140	98	111	123	144	138	178	116	106
147	140	126	119	132	129	149	152	130
154	128	133	135	94	135	133	129	166
123	182	114	113	139	134	108	169	120
112	122	183	121	140	94	102	127	141
131	108	129	168	118	99	123	139	112
102	141	135	104	174	119	126	139	93
147	134	90	111	115	173	158	114	141
151	113	89	132	125	151	175	125	113
132	169	123	125	139	117	119	179	114
->
123	182	114	113	139	134	108	169	120
132	169	123	125	139	117	119	179	114
102	141	135	104	174	119	126	139	93
147	140	126	119	132	129	149	152	130
147	134	90	111	115	173	158	114	141
154	128	133	135	94	135	133	129	166
112	122	183	121	140	94	102	127	141
151	113	89	132	125	151	175	125	113
131	108	129	168	118	99	123	139	112
140	98	111	123	144	138	178	116	106

85	111	76	90	167	119
174	115	145	114	70	176
107	146	86	180	88	116
198	183	107	160	175	95
->
198	183	107	160	175	95
107	146	86	180	88	116
174	115	145	114	70	176
85	111	76	90	167	119

96	110	118	107	146	125	136	134	124	130	119	150	118	81	118	138
75	127	137	137	166	187	125	111	153	113	90	150	103	140	137	123
124	152	150	188	146	94	136	134	130	104	112	156	103	180	150	123
67	86	128	127	137	146	121	134	136	139	112	137	125	111	128	108
->
124	152	150	188	146	94	136	134	130	104	112	156	103	180	150	123
75	127	137	137	166	187	125	111	153	113	90	150	103	140	137	123
96	110	118	107	146	125	136	134	124	130	119	150	118	81	118	138
67	86	128	127	137	146	121	134	136	139	112	137	125	111	128	108

168	178	163	154	120	116	133	128	160	183
115	153	128	185	119	91	146	140	119	175
177	141	124	94	171	98	154	114	143	102
125	120	186	94	106	148	60	171	163	93
111	135	104	164	131	117	157	111	105	164
->
168	178	163	154	120	116	133	128	160	183
115	153	128	185	119	91	146	140	119	175
177	141	124	94	171	98	154	114	143	102
111	135	104	164	131	117	157	111	105	164
125	120	186	94	106	148	60	171	163	93

181	148	74	155	96	135
105	122	139	147	165	143
70	144	121	85	159	109
127	169	84	90	168	108
161	98	91	152	133	111
140	89	170	96	97	116
->
127	169	84	90	168	108
181	148	74	155	96	135
70	144	121	85	159	109
105	122	139	147	165	143
161	98	91	152	133	111
140	89	170	96	97	116

60	72	60
114	117	114
88	100	88
68	82	68
151	144	151
96	102	96
73	86	73
->
151	144	151
114	117	114
96	102	96
88	100	88
73	86	73
68	82	68
60	72	60

112	87	126	121	172	148	128
133	134	95	144	79	105	99
89	155	150	149	98	129	121
120	97	115	122	144	149	182
105	84	120	100	163	137	155
->
89	155	150	149	98	129	121
133	134	95	144	79	105	99
120	97	115	122	144	149	182
112	87	126	121	172	148	128
105	84	120	100	163	137	155

102	83	129	99	96	127	144	128	165	157
108	154	134	112	133	66	143	137	158	155
194	150	107	134	194	103	118	153	68	85
100	127	93	146	95	162	128	147	126	126
->
108	154	134	112	133	66	143	137	158	155
194	150	107	134	194	103	118	153	68	85
100	127	93	146	95	162	128	147	126	126
102	83	129	99	96	127	144	128	165	157

194	108	148	101	127	85	122	55	66
137	121	116	133	125	111	131	127	133
125	118	93	166	110	110	137	147	168
146	125	144	115	133	122	127	110	107
110	117	55	179	98	107	142	186	191
107	134	115	144	124	138	134	150	155
->
107	134	115	144	124	138	134	150	155
146	125	144	115	133	122	127	110	107
137	121	116	133	125	111	131	127	133
125	118	93	166	110	110	137	147	168
110	117	55	179	98	107	142	186	191
194	108	148	101	127	85	122	55	66
---
89	188
83	199
126	131
->
89	188
83	199

111	139	92	192	128
134	122	91	168	118
139	119	151	95	146
->
111	139
134	122

99	143	197	66
110	109	158	77
118	102	137	93
117	145	157	111
110	145	174	93
->
99	143
110	109

88	160
91	163
123	190
->
88	160
91	163

157	172	131
75	117	73
75	123	83
114	69	141
->
157	172
75	117

135	145
93	183
202	163
93	141
->
135	145
93	183

73	117	122
168	65	193
->
73	117
168	65

109	104
70	80
155	152
162	198
->
109	104
70	80
---
116	111	132	152	86	183	172	86
91	65	159	120	117	143	136	70
104	97	95	130	172	146	143	165
111	161	96	174	119	151	143	82
->
111	161	96	174	119	151	143	82
116	111	132	152	86	183	172	86
104	97	95	130	172	146	143	165
91	65	159	120	117	143	136	70

145	159	120	107	131	132	133	122	129	112	123	159	130	132	137	110
145	107	119	181	124	132	155	116	130	175	81	105	161	122	76	173
101	138	146	98	127	180	101	141	174	96	131	136	96	124	135	110
111	165	96	117	118	164	108	97	167	110	151	163	104	146	157	126
->
111	165	96	117	118	164	108	97	167	110	151	163	104	146	157	126
145	159	120	107	131	132	133	122	129	112	123	159	130	132	137	110
101	138	146	98	127	180	101	141	174	96	131	136	96	124	135	110
145	107	119	181	124	132	155	116	130	175	81	105	161	122	76	173

105	130	157	119	82	171	108	106	142	103	116	120	120	86	169	117
143	157	107	117	109	149	100	115	97	136	152	132	130	99	132	119
154	151	107	139	104	108	110	127	113	152	139	137	133	93	133	138
161	117	104	103	157	127	124	108	91	139	150	156	152	173	93	123
96	162	86	180	136	120	135	187	118	129	142	77	90	131	124	114
->
96	162	86	180	136	120	135	187	118	129	142	77	90	131	124	114
143	157	107	117	109	149	100	115	97	136	152	132	130	99	132	119
154	151	107	139	104	108	110	127	113	152	139	137	133	93	133	138
105	130	157	119	82	171	108	106	142	103	116	120	120	86	169	117
161	117	104	103	157	127	124	108	91	139	150	156	152	173	93	123

136	121	121	139	138	136	118	150	135	117	126
107	131	132	125	147	168	142	138	123	134	187
91	146	136	105	117	139	146	124	147	133	142
69	129	156	136	130	114	82	139	132	130	122
->
91	146	136	105	117	139	146	124	147	133	142
107	131	132	125	147	168	142	138	123	134	187
69	129	156	136	130	114	82	139	132	130	122
136	121	121	139	138	136	118	150	135	117	126

116	110	58	93	123
109	81	151	96	157
60	111	148	133	92
86	144	181	107	134
107	92	136	127	180
175	80	173	164	59
100	149	116	67	165
98	145	160	101	127
95	130	167	75	125
->
100	149	116	67	165
98	145	160	101	127
86	144	181	107	134
95	130	167	75	125
60	111	148	133	92
116	110	58	93	123
107	92	136	127	180
109	81	151	96	157
175	80	173	164	59

99	139	167	105	144	115	69
99	146	169	111	142	121	68
101	127	162	98	147	106	69
->
99	146	169	111	142	121	68
99	139	167	105	144	115	69
101	127	162	98	147	106	69
---
104	183	158	89
97	159	131	104
->
104	159

83	116	125	124
73	105	97	134
118	128	68	187
->
83	105	68

155	144	84	94	165
88	171	53	61	200
75	120	101	98	159
142	127	112	112	124
->
155	171	101	112

139	176	155
117	169	182
113	151	201
->
139	169	201

161	178	128	95
113	138	118	71
67	175	124	164
143	174	111	83
->
161	138	124	83

133	117	149	134	150
136	108	121	148	148
150	119	71	149	116
81	139	96	96	88
->
133	108	71	96

172	155	145	157
135	159	112	140
140	194	157	103
->
172	159	157

153	85
68	132
114	137
86	113
150	169
->
153	132
---
133	123	76	179	138
91	86	170	104	111
140	75	99	145	110
151	111	135	140	187
->
91	86	170
140	75	99

113	125	131	127
70	188	68	137
136	133	131	122
106	135	142	133
->
70	188	68
136	133	131

78	91	144	75	134
87	116	133	134	137
150	104	112	142	126
172	128	136	116	109
->
87	116	133
150	104	112

135	126	151	136
155	109	105	183
137	131	112	122
->
155	109	105
137	131	112

137	121	106	124	139
69	79	139	163	129
97	109	136	133	135
141	119	107	143	104
->
69	79	139
97	109	136

64	166	62	177
132	115	121	83
192	114	181	103
->
132	115	121
192	114	181
